B:
0: [ 393 -171   -8  121  123   -3   42  381  227 -161 -388 -248  158  305
    8 -253 -443   52 -304 -144  -77  162  175   76    7  142  208 -294
 -191 -167   64   10   20   83   58   17 -213  208  101  -67  376]
1: [  91   -5 -173    5   43  -55 -102   -8  104   42  -99 -138  184  -91
  345  -63  -82 -204  157   33  -88  -12   29   47  122 -131 -144  236
 -117 -145  193  -34   44 -335   72  -32  -34  145   62   51   47]
2: [ 138  113   47  291 -236 -123  146  -88  167   -4  225  195  173  -43
   62  127   94 -197   -1   65 -394   63  143 -138   52   23  321  262
   78  -90    3  242 -102   57  -96  -86 -117  -88  -30  140   70]
3: [ 138  126   19 -107 -320 -167  308  -95   10   84   39 -118  -44  190
  313  408  229 -363  319  128 -103  198 -275 -223  415  -93   17  186
 -219 -155 -177  271  367 -354  112   62  259 -333 -249   99 -292]
4: [  36  -67   -2   64 -335   60 -155 -230  162  -60  -36  119  284  -63
  137  106   79 -201   15  123  -84   -6   72  -76   -4 -158  102  288
 -127  -32   25  178    9 -133   37   47 -132   89  151   -1   -5]
5: [  56  -93 -162   40  158  184  -55  -13  -30   19 -308  -26  -88  194
 -232 -180 -251 -124  -45 -187  476   78  118  140 -150 -163  -63   52
 -354  -66    2  -92  303 -101  113  179   47  429  224  -32  107]
6: [ 225  -42   99    6 -306   51   37   76  149 -157 -172 -160  135   46
   92  -36 -225   26 -227  188 -104  148   63  -97 -195  210   56  -55
   -7  -86  -89  -55   76  -66 -152  -89 -155   60  -29 -374   53]
7: [ 170  -51  -54  210  -44   19   99  -47   61   22  -68  232 -139  154
 -388   31  -92 -116 -102  -85  235  253  202 -232 -422   15  235  154
 -132  -55 -109   32  260   50   56  124   35   69  193  -77  -28]
8: [-241 -601 -203  337   69  179 -619 -218 -371  554 -221  123  575   -8
 -295  109 -203  709  -59 -133  -53   96  239  212 -677  145  199   23
  172   91  316 -399  -64  398  163 -220 -618   86  244 -241  -71]
9: [  57   13  -75 -311 -296  -81   79 -154  -18   88 -153 -256   54  128
  498  371  204 -370  413  181   72  128 -352 -144  446 -223 -246  219
 -340 -141  -89  158  434 -587  223  121  273 -216 -159   13 -363]
10: [  18  141   15 -203 -385  -60  221 -201  -46   80    7 -164    8  132
  397  392  254 -392  371  188   -6   96 -339 -105  496 -186 -128  237
 -272 -123 -180  247  381 -437   82   74  261 -214 -249   64 -322]
11: [  96   99  224  262 -279  208  167   53   89 -187  -43  -60  248  191
  -87 -141 -252   18 -363  -15 -227  -80  131  337  237  123  336 -186
  -65  -43 -142  206 -158  382 -316 -115 -310  346 -109  -22  430]
12: [  21  366   99  191 -267   85  418 -175  -59  -32  244  177 -331   12
 -305   40   -6 -266  -69  100  167  104   62  -82 -193   89   86  231
    1  -39 -323   43  264   15 -354  -23  182  158 -153 -147  -54]
13: [ -13   89  153 -255 -770  -25  168 -372  -41   40   70  -67   60   36
  349  590  372 -298  289  414  -48  180 -364 -335  204  -60  -74  294
 -142  -39 -327  240  403 -417  -10   31  205 -402 -266 -235 -537]
14: [ 252   61   57  -50 -170   -8  141  194   91 -113 -174 -352   33   14
  217 -113 -322   35 -170  207 -130  145   -5  -27 -131  301 -114 -114
   52 -141  -70 -209  116 -180 -235 -178  -78   68 -178 -435   48]
15: [  98   49   69 -133 -431  -87  222 -157   21   45  -28 -105   86  243
  322  448  260 -341  280  139  -96  160 -293 -165  492 -151   74  142
 -289 -112 -204  364  334 -285  152  109  178 -304 -203  117 -270]
16: [  66  130  204   36 -506  155  132  -95   35 -147    8 -112   95  -54
   45   13 -149   20 -236  306 -115   50   11   -2 -177  244   22   18
  101  -21 -232  -62   57    8 -392 -177 -148  116 -177 -456    0]
17: [   4  184  -99   67  -73  -53   97 -109  -54  126  131  -62  -10 -171
  189   23  -28 -161  151  131  -87   27    2   -5  -58   34 -164  302
   71 -106   34 -133  118 -273 -168 -147   56   73 -127 -107  -92]
18: [  17  217   81  178 -319  105  264 -238  -37  -19  171  247 -225    4
 -341  102   24 -207  -84  107  203  137   97 -164 -331   41  127  265
  -18   -4 -285   43  259   24 -240   19  116  113  -34 -187 -113]
19: [-145 -772 -265  252  205  159 -719  -85 -302  528 -456    1  678  170
 -202   74 -270  706  -42 -258   -6  122  207  267 -490   32  205 -114
  -31   48  397 -327  -29  349  394 -107 -633  101  350 -123    3]
20: [  83  161 -167  125  193  -74  160   65  -64  152   32 -125  -89  -23
   98  -98 -163 -145  128  -42  -14   61   43   89   13   31 -125  164
  -16 -156   82 -155  156 -197  -88 -107   77  151 -110   13   39]
21: [  -1  359  240  -63 -668  -28  483 -264  -70    2  266  -61  -40  123
  272  479  313 -379  221  290 -211   67 -335  -91  540  -19   83  195
  -97  -74 -392  384  280 -174 -219  -46  222 -283 -467   15 -278]
22: [-171 -327 -146  421  172   72 -292  -50 -390  548  -37    3  450   18
 -192   44 -256  643  -48 -158 -278   60  195  329 -395  274  206  -64
  278   14  268 -364 -129  448  -45 -362 -536   64  -30 -129   50]
23: [ 186  223  -37  194 -105 -268  278   16   99   94  273   12    4 -119
  241  138   68 -212  155  133 -417  136   30 -213   34  136   89  284
  179 -172   29   47   24 -190 -138 -189   48 -220 -205   36  -73]
24: [   6  -41  -32  203 -153   73  -62 -172   37   40    8  166  176   15
  -89   42   -3 -104  -25  -16  -29   20  145   26  -79  -95  179  214
  -86  -27   19  108   23   50   -5   15 -139  153  122   51   63]
25: [ 136 -129  -84  217   18   58    9  -44   22   61 -129  201  -68  169
 -405  -12 -136  -28 -124 -131  250  225  218 -147 -431    0  220  107
 -142  -43  -52  -16  230   94   93  118  -39  137  233  -75   13]
26: [  90  268   57  -84 -305 -175  438  -45  -95  141  141 -241  -56  160
  403  383  183 -301  334  162 -238  145 -333  -71  550   22  -46  120
 -103 -162 -201  206  314 -305  -69  -84  247 -324 -458   72 -263]
27: [-121 -568 -191  401  200   75 -468  -36 -341  556 -219   43  548  104
 -275   79 -274  723  -79 -219 -193  150  235  231 -541  224  286 -112
  184   32  325 -351  -93  470  172 -258 -608    7  153 -145   24]
28: [-241 -257 -216  393  457  139 -246   78 -509  606 -141 -232  453  133
  -85 -140 -405  624   12 -333 -217  -85  110  729   29  175   57 -230
  128  -34  345 -398 -142  450  -51 -372 -515  319 -133   78  266]
29: [  46  -90 -117  226   93   82  -49  -61    3   86 -113  126   89  149
 -196  -68 -119 -100  -28 -193  136   42  176  112  -45 -145  175  120
 -213  -60   60   72   97   79  105   90  -91  267  190  154  156]
30: [ -61  290   96 -157 -474   -1  348 -270 -128   76  137 -138  -63   95
  327  402  268 -395  332  227  -12   48 -357  -22  520 -129 -124  244
 -198  -83 -287  245  375 -348 -101    6  283 -162 -373   20 -316]
31: [ 238 -139  189  259 -335  101   38   60  196 -171 -132   84  268  214
 -202   -4 -189  102 -390   17 -200  141  212  -47 -168  172  471 -140
  -43  -35 -125  197  -81  343  -95  -24 -338   72   91 -150  242]
32: [-219 -327 -118  393  108  102 -306  -87 -434  563  -43  -28  476   13
 -163   78 -238  666  -36 -120 -281   43  143  367 -364  277  173  -76
  279   32  243 -376 -116  445  -70 -382 -553   55  -69 -173   22]
33: [-187 -498 -185  363  159  130 -446 -107 -382  553 -189   34  521  103
 -244   86 -226  660  -37 -202 -133   86  182  311 -416  152  231  -81
  130   44  288 -321  -64  434  134 -239 -561   77  119 -107   18]
34: [-212 -710 -248  241  106  199 -740 -191 -308  510 -375   56  648   37
 -209   72 -235  686  -52 -158   23   87  221  235 -611   47  131  -11
   43   83  375 -379  -40  304  286 -141 -627  140  348 -224  -45]
35: [ -93  -57   50 -321 -614  147  -57 -405  -38   -1 -173  -99  166  127
  324  429  289 -347  288  251  227   45 -334  -81  362 -315 -159  255
 -413  -11 -223  274  419 -432  158  206  163  -81  -58  -78 -375]
36: [  19   22 -138   36   69  154   14  -76  -61   40 -169   -6 -147   69
 -182 -137 -197 -150  -12  -68  414   77   89   69 -225  -93 -137  150
 -225  -64  -44 -149  308 -165  -16   98   95  359  123 -121    8]
37: [ 283  -59   41  161  -10   18   96  260  134 -100 -214 -183  129  173
  -16 -188 -374  101 -280  -28 -155  138  157   61 -109  236  176 -203
  -21 -131    3  -62   -5  118 -115 -107 -217  159  -11 -189  267]
38: [  47   79 -145  -23   96  129   88  -36  -68   28 -176  -85 -232   75
 -142 -146 -209 -191   21  -49  447  102   41   58 -190  -71 -215  131
 -235  -89  -71 -186  375 -250  -36   90  169  342   66 -164  -14]
39: [ 206 -185   55    9 -174  149 -139  121  176 -191 -359 -212  303  134
   92 -175 -333   70 -285   39  -32   39  117  119  -53   75   77 -156
 -162  -77   19  -17  -12   17  -40  -12 -284  276  123 -231  250]
40: [  26   45  -95  127   21   12  -61  -33   86   25  -34 -100  302  -20
  304  -88  -66 -198   88  -56 -209 -131   55  273  392 -169   12  153
 -143 -118  172  129 -101 -111   -6  -49 -143  258    8  244  236]
41: [ 115  281   12  -36 -123 -134  433   23  -31   72   66 -234  -43  246
  375  229  115 -413  305    0 -166   45 -280   96  775 -135   -2   75
 -260 -194 -135  316  260 -265   10   17  249 -115 -364  307  -33]
42: [ -26  132  207   34 -669   -1  269 -335  -44   54  200  111  140  176
  129  540  361 -271  179  200 -214   97 -225 -136  401  -91  271  211
 -139  -24 -311  459  200  -14  -44   23   71 -309 -258   96 -266]
43: [-245 -364   44  569 -223  138 -299 -288 -369  507  137  322  551   20
 -443  269  -53  701 -173  -56 -389   87  257  180 -575  308  534   13
  377  126   96 -146 -221  745 -117 -351 -672  -84   11 -173  -29]
44: [  10   46  -16  173 -280  -54   -1 -217   25  104  173  153  137 -161
   53  173   93  -89   71  165 -189   84   82 -166 -230   46   95  341
  126  -39    3   11   36  -85 -113 -115  -87  -72   -8 -112 -139]
45: [ -62  -31  102   23 -524   97   57 -381   -3   35   18  196  182  230
    0  431  327 -309  167   56   50   58 -139  -71  347 -300  269  246
 -341    8 -227  484  234  -16  149  200   40 -102   12  208 -184]
46: [  15  117  -30  106  -46  163  161  -83  -94   18  -58   36 -183  110
 -278  -81 -175 -118  -84  -40  324   84   79   80 -200   12  -20   93
 -151  -44 -162  -85  282  -10 -152   40   77  312    8 -145   26]
47: [  89  199  -61 -198 -127 -110  327  -28  -56   91  -52 -300  -83  214
  449  263  133 -443  398   58   20   88 -348   25  688 -197 -192  129
 -347 -188 -129  216  407 -485  108   87  340 -123 -301  195 -188]
48: [ 142 -183  -28  233 -130   75  -20 -104   48   31 -118  294  -27  176
 -474   74  -92    5 -173  -77  242  266  239 -247 -551   26  321  119
 -123  -12 -111   35  230  154  102  137  -73   54  268 -148  -51]
49: [ 135  198  104 -140 -304  112  173   61   74 -197 -126 -357    6  -43
  289 -130 -257 -123 -132  271  -21    9  -73   96   49  172 -244  -23
  -28 -113 -148 -145  139 -277 -342 -141    1  225 -220 -413   58]
50: [  49  158 -110  192  145   96  193  -27  -73   60   -9   80 -234   88
 -297 -160 -193 -180  -42 -136  303   84  154   99 -164  -33    6  138
 -145  -78  -74  -79  240  -14 -117   42  105  349   44    5  110]
51: [ 299 -107  152  177 -376  -26   79   71  198 -132  -75   57  130   78
 -133   66 -165  111 -317  175 -213  266  182 -312 -454  315  329  -36
  114  -61 -139   14   29  141 -127  -95 -234 -122   35 -381   13]
52: [ 160  144  -26  339   77    1  284   44   12   31   88  177 -194  133
 -382 -101 -173 -121 -141 -135   80  159  224  -40 -248   93  249   88
  -26  -89 -104   25  140  171 -135   -2   25  179   28   26  150]
53: [   4  220   22  168 -288  -27  103 -201   80   -8  241   91  130 -191
  185   79   93 -239   69  174 -270  -56   60  -14   66  -23   51  355
   87  -68   -9  113  -47 -116 -223 -133  -54   58  -94   14    9]
54: [ 233 -201 -309  -85  279 -156 -242  169  209   46 -338 -261  236    2
  462 -136 -177 -203  202  -77  -44   70   49  -20  137 -188 -197  156
 -247 -210  355  -84   94 -493  336   71  -22  111  213  115   84]
55: [  15  234 -180   -8  257  152  198   22 -114   23 -145 -158 -332   87
 -110 -282 -277 -292   56 -129  503    1   26  249   28 -131 -308  114
 -297 -126  -54 -194  378 -278 -122   92  255  526   -8  -27  113]
56: [ 229   36  -12 -279 -353 -227  264  -33   40   70  -96 -249  -76  193
  446  470  202 -337  364  227  -43  319 -354 -401  287  -29 -112  156
 -232 -183 -183  166  501 -561  202   85  332 -478 -246  -96 -458]
57: [ 136  215   -8  302    7   13  374  -27   -4   19  125  232 -312  166
 -441  -29  -89 -227  -95 -121  195  177  181  -92 -222   44  241  148
  -88  -74 -200   84  249  133 -140   64  141  162    5   48   75]
58: [ 137  104 -111  239  191 -106  205  120  -18  151   37  -68   15  116
   37  -53 -146 -101   71 -148 -164   76   75  123  161   29  115   54
  -41 -159   87   22   58   12  -28  -89  -18   88  -98  188  157]
59: [ 202   91   62   72  -35   84  156  228   60 -125 -184 -329   90  123
  123 -233 -394   28 -237   31 -116   24   50  238  105  201  -10 -204
  -49 -134  -37  -96   20   16 -247 -146 -150  290 -147 -205  289]
60: [   2  -60   62 -205 -707  -62   20 -426   22   74   32  105  101   31
  248  640  444 -327  334  340   16  233 -272 -477   32 -168   18  413
 -190  -24 -245  283  415 -425  183  138  192 -458  -63 -143 -590]
61: [ 194  285  290  259 -477   14  413    7  105 -170  230   55  -42    9
 -141   36 -121  -23 -318  237 -311  136  111 -128 -203  379  305   -1
  224  -56 -311   83  -16  222 -492 -220 -120  -15 -259 -325   93]
62: [ -89 -545 -182  350  105   34 -462  -65 -289  516 -186   62  517   44
 -209  132 -210  667  -55 -129 -213  184  220   97 -606  232  257  -42
  216   18  299 -348  -64  367  166 -252 -560  -77  155 -218  -67]
63: [ -55 -573 -215  362  198    3 -436    1 -308  562 -223   34  485   98
 -241  120 -251  691  -43 -182 -194  223  217   95 -617  260  262  -88
  199    2  314 -381  -26  376  209 -254 -542 -100  153 -194  -68]
64: [ 350 -251   26  134  -60   31  -45  211  239 -156 -353  -51  158  266
 -152 -117 -315   66 -316  -78    3  231  213 -117 -258  127  301 -182
 -169 -106   -4   47   73  119  107   76 -226  104  217 -169  215]
65: [  19 -101 -137  120   23   55 -126  -85    8  104 -122   17  182   46
   31  -18  -83  -83   54  -75   34   14   98  101    1 -132   40  164
 -159  -68  117    9   77  -76   96   26 -110  200  133   76   73]
66: [  89   33 -157   48   98  -69  -56   47  108   42  -75 -185  237  -56
  404 -107 -106 -212  152  -23 -204  -73   29  170  323 -136  -99  172
 -122 -163  222   24  -35 -278   38  -58  -74  185    0  174  162]
67: [  68  290  -73  221  160  -71  349   84  -96  146  146 -103 -115   72
   51  -74 -131 -183   99 -107 -122   10   13  205  267   39   17   84
  -15 -158   -6   -3  105  -29 -186 -132   84  157 -245  175  147]
68: [ 131  128 -109   80   59    7  201    6  -26   44  -48   11 -292   57
 -200  -71 -167 -172    4  -13  298  199   93 -122 -330   52  -77  163
  -99 -105 -105 -164  346 -188  -79   37  181  160   16 -180  -71]

[-207  -40 -144  106  -72  -17  178  -17   94  -67  -20   66   35   77
 -248  -76   56   74 -167 -105  -28  -54  -81  132  -91  172  182  -10
   56  -21   59   14   98  193]
37
[  22  -82 -251   94   94   90 -132  -79 -168  322 -220  -81  179 -231
  264   18   54   96   87  -18   95  168 -283 -247 -159  -91 -346 -275
 -134   89   58  -80 -328 -128]
13
[  31 -304 -128   94 -109  210 -121 -169  -21  225 -174  -66  126  -12
  -28   99 -269   85  -53 -169   58   49 -305 -139  -82  -59 -196 -277
 -350 -101  -11 -144 -174  161]
30
[ -55  -52 -371  198  238 -292  416  -83  -27  286  175  177 -127  505
   16   -4  293   42 -460  221  529  283  126   93 -100 -122  317  294
  116 -161  288   39   49  287]
52
[-375  327  -69   65 -118  -26   20  129   39 -353 -250  -55  288 -616
 -171 -243  292   83  290 -286 -529 -192 -216   58 -281  433 -115 -233
  354  304  -39   30   37 -180]
63
[-116  -97 -181   86  -14   54   16  -69  -23  111 -111    3  124  -44
  -46  -28    9   84  -47 -113   32   27 -185  -43 -133   64  -48 -144
  -74    8   43  -52  -97   70]
22
[  61  361 -260  257  193  -71  -71   94    7  -60 -141 -257 -170 -149
  431  -86  158  -75   43  424 -243  186 -201   90  218 -333 -454  -77
   89  593  538  293   19 -436]
34
[ -43  -25  -98   90  -43  146  149  -59    6  101   -7   66 -278  266
  297    6   66  111 -240  446   53  148 -123    6  247  -90  -58 -140
  112   58   17  371 -253 -171]
4
[ 188 -167   39  193 -238   60  -43 -156  102  -49 -352 -193  224 -211
  -63  325 -326  148 -106 -236  -89   65 -365 -111 -128 -190 -432 -381
 -217 -114  -12 -197   -1  235]
55
[-125  -56 -319   47  155  113  -49  -40 -187  349  -70   25   48  -39
  272 -132  181   64   42  125  141  149 -168 -158  -74   19 -113 -146
  -41  135   79   71 -352 -196]
18
[ -90  -42 -204   97   26   46    3  -43  -52  138 -137  -24  111  -95
   64  -39   79   83   -8  -43   24   70 -186  -78 -122   29 -122 -157
  -29   69   55  -16 -152  -21]
6
[ 116 -324 -128   73 -104  253 -269 -172  -64  264 -323 -160  282 -211
   47  179 -329  126   39 -269   36   55 -402 -264 -146 -131 -423 -432
 -442  -46  -37 -252 -246   96]
49
[ -63  -54 -111  117  -68   22   79  -59   39    9 -145   -9   75  -23
  -27   52   -1  109 -128  -28    7   38 -179   -7  -73   -8  -90 -160
    5   -7   42    9  -35   85]
50
[  33  228  120  289 -255 -310  352  -11  276 -503 -264  -98  118 -188
 -231  243   33  158 -264 -114 -229   11 -151  201 -146  -57 -177 -131
  351  -49   87    1  374  273]
54
[-195 -448 -107  -42 -181  476   89 -133  100  224  205  207 -439  727
  -96 -106 -290   67 -379  317  132  -64  -82  129  417  111  401  -64
 -294 -135 -107  349 -241  109]
11
[-100   30  -34  137 -134   -4  306  -37  141 -124   31   93 -254  288
   -2   12   59   97 -326  285  -31   51  -53  176  173   12  127  -20
  207  -26   43  308   15   60]
29
[  56  -92 -130  126  -76  106    1  -54  -12  138 -212  -45   58  -99
   70   68  -39  123  -52    1    9   85 -262 -118  -38  -34 -194 -276
  -92   37  -43    7 -214   11]
46
[  13 -103 -178  112  -22   49 -116  -78  -52  142 -270 -122  278 -276
    9   72  -71  106   60 -238    0   63 -303 -170 -228  -40 -304 -280
 -179   44   39 -201 -132   59]
17
[ 109  254    4  256 -125 -105  292   78  122 -197 -196  -36 -173  -85
  120   86  190  137 -174  321 -187  114 -162   68  125  -62 -156 -182
  337  159    9  305  -56 -102]
19
[   8 -126  -95  177    1 -182   14 -357  -68   93 -163 -152  296  -71
  297  319 -142   79 -190 -137  209  277 -243 -135 -313 -388 -553 -151
  -74 -271  317 -246   57  184]
38
[-360  -39 -421  -32  240  233  -88   -2 -183  347  152   99 -180  215
  296 -389  224  -38   42  317   74   63  -56    1  128  125  136   24
  -48  290  222  295 -333 -350]
43
[-124  187 -209  173   83 -165  165   13  -43    9 -112   -5  105 -179
   90  -79  291   62  -20   25  -31  119 -116   -8 -190   58  -98  -52
  250  117  141   43  -43  -55]
62
[ -50    9 -123  136  -44   -2  128  -57   20   27 -104   -3  -17   22
   85   24   68   98 -141   96    6   97 -156    2  -10  -26  -97 -129
   83   28   57  100  -85    6]
33
[  27 -120   42  201 -271   29  193  -92  211 -151 -106  -21  -69  134
 -240  149 -223   94 -278  -31 -124  -14 -195  138   50   -9    2 -138
  -50 -130  -10   45  126  302]
66
[-180 -182 -305    7   94  181 -131  -89 -159  341  -69   10  144  -41
  119 -128   39   56   63  -75  112   66 -199 -160 -132   81  -77 -167
 -190   59   51  -54 -303  -82]
12
[  26 -137    9  181 -246  -22  110  -89  204 -179 -228  -78  186  -65
 -376  198 -244  125 -198 -322  -96  -57 -236   76 -155    5  -79 -203
 -119 -134    6 -186  214  394]
47
[-394   13 -205 -158   77   74  119   65   26 -106 -109  188  110   92
  -16 -126  302  243 -204   45  192 -109   14   46  -59  151  179 -108
  261  153  -47  144  -52 -117]
57
[-361  -26 -237   29   30   61  248    2   24   65  188  207 -188  338
 -101 -269  230   33 -202  180   60  -24   39  173   65  271  413  125
  146   29   54  251  -62   27]
2
[-156 -226 -121   85 -163   88   65  -72  140  -53  -84   21  146   69
 -442   -6 -180   78 -156 -332  -36 -132 -158   98 -140  177  169  -91
 -195 -116  -12 -160  141  373]
67
[-149 -232  -16  101 -255   83  155  -74  247 -169  -55   47   50  197
 -535   42 -248   94 -278 -278  -74 -167 -134  197  -48  178  250  -68
 -141 -169  -38  -95  232  454]
41
[-237  208 -130  170  -16 -189  402   46  110 -185   61  126 -149  151
  -96 -124  319   65 -244  182  -58   36   38  234  -18  162  245  120
  404   50  122  246  124   64]
64
[-102  118 -172  168   17 -131  208    1   19  -15  -77   28   13  -45
   25  -40  213   80 -120   71   -5   93  -97   47  -97   37  -21  -44
  208   67  110   89  -15   15]
27
[-170  244 -192  193   62 -197  292   37   -1  -50  -10   44  -53  -33
   81 -124  364   44  -98  167  -51  119  -38  100  -96   98   46   48
  367  116  161  187   -3  -60]
25
